Below are the code and all the weights of a small trained network. Each question names an input and a class and asks about switching units off, where a switched-off unit gives its printed mean instead of its output.

import numpy as np


def w(rows, s, z=0):
    codes = np.array(rows[::2]) - 128.0
    scale = np.full(codes.shape[1], s)
    scale[-1] = z or s
    return codes * scale


def f(y):
    return y / 2 * (1 + np.tanh(0.7978845608 * (y + 0.044715 * y**3)))


def log_softmax(a):
    a = a - a.max(-1, keepdims=True)
    return a - np.log(np.exp(a).sum(-1, keepdims=True))


def net(x, mask):
    res = np.array(x, float).reshape(1, 7) / 4 @ E
    y = f(res @ A[0][:, :-1].T + A[0][:, -1])
    res = res + np.where(mask, y, B[0][:, -1]) @ B[0][:, :-1]
    return log_softmax(res[-1] @ U[:, :-1].T + U[:, -1])


A, B = {}, {}
E = w([
[98,81,216,63,133],'x0',
[82,151,84,133,2],'x1',
[151,197,166,105,83],'x2',
[127,124,125,131,128],'x3',
[134,140,141,124,121],'x4',
[112,75,101,147,163],'x5',
[46,168,160,223,143],'x6',
],0.009)
A[0] = w([
[184,168,126,193,192,2],'n1',
[136,138,104,244,74,144],'n2',
[76,224,45,147,164,94],'n3',
[173,107,75,114,74,39],'n4',
[154,162,172,224,183,104],'n5',
[239,145,7,114,113,127],'n6',
],0.011,0.0041)
B[0] = w([
[120,131,118,232,84,168],'n1',
[124,255,75,47,237,231],'n2',
[234,97,25,46,138,203],'n3',
[67,108,140,217,71,166],'n4',
[82,5,133,211,44,206],'n5',
[159,47,120,209,2,253],'n6',
],0.0079,0.0073)
U = w([
[170,88,208,206,66,247],'0',
[91,167,130,248,54,80],'1',
[199,127,135,104,145,142],'2',
],0.012,0.0014)

Each question gives the input, the list of numbers given to net, and the class t.
The units are the neurons (one row each of A and B). Each row of codes is followed by its name. A weight is (code - 128) times the scale printed after its matrix; where a second scale follows, it is the last column's (A, B and U).
mask holds one flag per neuron, in row order. A switched-off neuron (its flag False) gives its mean, the last column of its row in B, instead of its output. The means were averaged over made-up inputs and are rounded, as every weight is.
A unit's drop is (log p(t) with every unit on - log p(t) with that unit switched off) / (log p(t) with every unit on - log p(t) with every unit switched off).
The circuit of an input: a set's keep is (log p(t) with only the set's units on - log p(t) with every unit switched off) / (log p(t) with every unit on - log p(t) with every unit switched off). Starting from all 6 units, units are removed one at a time, each time the one whose removal leaves the highest keep (on an exact tie, the one counted first), for as long as the keep stays at least 0.8.
circuit, biggest first: the units of the circuit, biggest drop first
top k neurons: the k neurons with the biggest drops, biggest first
drop when u is switched off: that unit's drop, to one decimal
input [4,3,-4,-5,4,8,-8], class 0: circuit, biggest first	(n2)
input [-5,6,6,6,3,-3,3], class 2: top 2 neurons	(n3 n2)
input [0,5,-8,-1,-2,-4,2], class 2: circuit, biggest first	(n6 n5 n2)
input [-4,4,-8,-7,-4,-6,8], class 2: circuit, biggest first	(n3 n2)
input [-1,8,-2,1,5,4,8], class 2: circuit, biggest first	(n2 n3)
input [-5,5,3,3,0,3,7], class 2: circuit, biggest first	(n3 n2)
input [-3,-4,-7,-4,0,-2,-7], class 0: top 2 neurons	(n6 n2)
input [-2,7,1,-3,-5,-7,1], class 2: top 3 neurons	(n2 n3 n5)
input [-1,3,6,3,-3,-4,5], class 2: drop when n3 is switched off	0.1
input [-5,-5,1,-4,-7,3,-7], class 0: drop when n6 is switched off	0.2
input [-8,4,1,-3,-1,3,2], class 2: drop when n3 is switched off	0.7
